Below are the code and all the weights of a small trained network. Each question names an input and a target symbol and asks about switching units off, where a switched-off unit gives its printed mean instead of its output.

import numpy as np


def w(rows, s, z=0):
    codes = np.array(rows[::2]) - 128.0
    scale = np.full(codes.shape[1], s)
    scale[-1] = z or s
    return codes * scale


def norm(h):
    return h / np.sqrt((h * h).mean(-1, keepdims=True) + 1e-5)


def softmax(a):
    e = np.exp(a - a.max(-1, keepdims=True))
    return e / e.sum(-1, keepdims=True)


def log_softmax(a):
    a = a - a.max(-1, keepdims=True)
    return a - np.log(np.exp(a).sum(-1, keepdims=True))


def net(x, mask):
    ids = ['ΔΦΩζμξσψ'.index(c) for c in x.split()]
    T = len(ids)
    res = E[ids] + P[:T]
    u = 0
    for l in range(3):
        r = norm(res)
        for j in range(2):
            rows = slice(2 * j, 2 * j + 2)
            q, k, v = (r @ M[l][rows].T for M in (Q, K, V))
            z = softmax(np.where(np.tri(T) > 0, q @ k.T / 2**0.5, -1e9)) @ v
            o = O[l][rows]
            res = res + np.where(mask[u + j], z, o[:, -1]) @ o[:, :-1]
        u += 2
    return log_softmax(norm(res)[-1] @ U[:, :-1].T + U[:, -1])


Q, K, V, O = {}, {}, {}, {}
E = w([
[143,99,102,196,166,175],'Δ',
[179,80,88,108,96,82],'Φ',
[73,120,130,115,222,115],'Ω',
[196,69,104,99,110,107],'ζ',
[91,64,152,131,211,164],'μ',
[200,176,253,209,103,77],'ξ',
[188,80,108,88,108,98],'σ',
[118,137,244,215,105,133],'ψ',
],0.023)
P = w([
[49,169,83,162,110,188],'0',
[129,7,98,244,65,124],'1',
[125,51,129,192,90,136],'2',
[123,53,143,165,99,130],'3',
[127,56,146,146,114,128],'4',
[137,62,152,134,119,128],'5',
[145,68,148,123,125,128],'6',
[148,69,153,118,132,128],'7',
[156,74,153,111,135,126],'8',
[167,81,159,111,145,128],'9',
[158,79,150,102,146,120],'10',
],0.011)
Q[0] = w([
[172,56,116,98,171,112],'L0H1',
[197,93,147,124,71,99],'L0H1',
[52,250,153,126,151,90],'L0H2',
[21,126,165,158,140,180],'L0H2',
],0.014)
K[0] = w([
[27,154,57,102,136,125],'L0H1',
[137,127,21,38,124,199],'L0H1',
[253,180,195,160,24,162],'L0H2',
[58,51,157,123,33,189],'L0H2',
],0.011)
V[0] = w([
[139,1,98,118,168,193],'L0H1',
[187,209,188,199,100,195],'L0H1',
[163,167,254,168,56,170],'L0H2',
[143,144,210,158,65,114],'L0H2',
],0.0097)
O[0] = w([
[121,65,178,81,217,47,255],'L0H1',
[12,126,148,226,90,228,58],'L0H1',
[255,67,223,55,168,177,112],'L0H2',
[155,114,160,33,154,50,124],'L0H2',
],0.0085,0.008)
Q[1] = w([
[134,99,84,245,45,30],'L1H1',
[77,199,143,131,188,214],'L1H1',
[39,132,160,184,179,141],'L1H2',
[128,175,223,169,178,84],'L1H2',
],0.012)
K[1] = w([
[106,124,2,138,145,79],'L1H1',
[117,146,163,126,139,177],'L1H1',
[127,129,113,157,135,129],'L1H2',
[109,132,225,115,148,136],'L1H2',
],0.022)
V[1] = w([
[214,63,48,113,80,127],'L1H1',
[43,140,8,116,177,112],'L1H1',
[139,103,115,122,60,147],'L1H2',
[145,34,235,215,81,131],'L1H2',
],0.011)
O[1] = w([
[20,161,175,60,78,134,181],'L1H1',
[99,126,88,220,126,178,122],'L1H1',
[163,172,22,161,164,168,100],'L1H2',
[27,158,74,245,77,119,254],'L1H2',
],0.012,0.0092)
Q[2] = w([
[248,173,169,159,202,158],'L2H1',
[52,188,227,135,138,190],'L2H1',
[99,109,133,165,139,63],'L2H2',
[132,60,76,73,2,92],'L2H2',
],0.013)
K[2] = w([
[154,179,204,123,106,104],'L2H1',
[119,65,147,207,5,67],'L2H1',
[68,86,94,83,112,183],'L2H2',
[171,234,110,102,21,136],'L2H2',
],0.016)
V[2] = w([
[177,188,142,119,224,152],'L2H1',
[115,56,76,191,10,133],'L2H1',
[109,115,59,139,101,79],'L2H2',
[199,142,145,108,52,133],'L2H2',
],0.013)
O[2] = w([
[73,98,126,7,119,143,17],'L2H1',
[112,128,40,208,52,168,254],'L2H1',
[167,123,186,51,139,198,231],'L2H2',
[88,152,93,52,145,116,6],'L2H2',
],0.014,0.0088)
U = w([
[86,241,161,190,196,209,192],'Δ',
[250,130,82,99,105,165,96],'Φ',
[111,183,133,84,128,190,171],'Ω',
[213,70,170,162,106,105,19],'ζ',
[117,73,147,120,76,132,2],'μ',
[132,184,66,111,149,67,150],'ξ',
[189,152,121,82,162,95,200],'σ',
[188,124,75,113,94,82,90],'ψ',
],0.012,0.0085)

Each question gives the input, a string of symbols that net reads in full, and the target symbol t.
The units are the heads (2 rows each of Q, K, V and O). Each row of codes is followed by its name. A weight is (code - 128) times the scale printed after its matrix; where a second scale follows, it is the last column's (O and U).
mask holds one flag per head, layer by layer. A switched-off head (its flag False) gives its mean, the last column of its rows in O, instead of its output. The means were averaged over made-up inputs and are rounded, as every weight is.
A unit's drop is (log p(t) with every unit on - log p(t) with that unit switched off) / (log p(t) with every unit on - log p(t) with every unit switched off).
The circuit of an input: a set's keep is (log p(t) with only the set's units on - log p(t) with every unit switched off) / (log p(t) with every unit on - log p(t) with every unit switched off). Starting from all 6 units, units are removed one at a time, each time the one whose removal leaves the highest keep (on an exact tie, the one counted first), for as long as the keep stays at least 0.8.
circuit, biggest first: the units of the circuit, biggest drop first
unit that matters most: the unit with the biggest drop
heads that matter: for each layer, one digit per head in row order, 1 if its drop is at least 0.15 and else 0, layers parted by /
input σ ζ ζ, target σ: circuit, biggest first	(L1H2, L2H1)
input Ω Δ ξ Φ μ μ μ Φ Ω Δ μ, target σ: circuit, biggest first	(L1H1, L2H1)
input σ Ω Ω ξ ψ σ, target σ: circuit, biggest first	(L0H1, L2H1)
input Δ Ω σ, target Δ: circuit, biggest first	(L0H2, L1H1)
input Φ ξ ξ Ω σ Δ ξ, target σ: circuit, biggest first	(L0H2, L2H1)
input Φ Φ ζ Φ ψ σ, target Φ: unit that matters most	L0H2
input ξ μ ψ Ω ζ ξ σ ζ ξ Φ, target ξ: circuit, biggest first	(L0H1, L0H2, L2H2)
input ξ ξ Δ ζ, target ξ: circuit, biggest first	(L2H2, L0H2)
input Δ σ Ω Φ ζ Ω ζ Ω Φ, target Δ: circuit, biggest first	(L1H1, L0H2)
input σ μ ψ ξ σ Ω Ω Ω Ω, target σ: heads that matter	01 / 10 / 10
input Ω Ω Ω ψ Ω Ω μ ψ, target ζ: heads that matter	01 / 11 / 00
input ξ Φ Ω σ, target ξ: heads that matter	11 / 01 / 01
input σ ψ ψ σ ψ ζ ψ, target σ: heads that matter	11 / 10 / 10
input Δ Ω Φ, target Δ: unit that matters most	L0H2
input ξ Ω ψ ξ Ω Ω Φ, target ξ: circuit, biggest first	(L0H1, L2H2, L0H2)
input ψ Δ Ω Ω ψ, target ζ: heads that matter	11 / 11 / 00
input Ω Ω ψ ψ ζ, target Ω: heads that matter	11 / 11 / 10
input ψ ψ ξ Ω Ω Φ Ω ψ, target σ: circuit, biggest first	(L0H2, L1H1)
input ξ σ σ, target ξ: heads that matter	11 / 10 / 01
input Φ ζ Ω ζ, target Φ: circuit, biggest first	(L1H2, L2H2)
input μ ξ ξ σ ζ ξ ζ, target μ: heads that matter	11 / 10 / 10
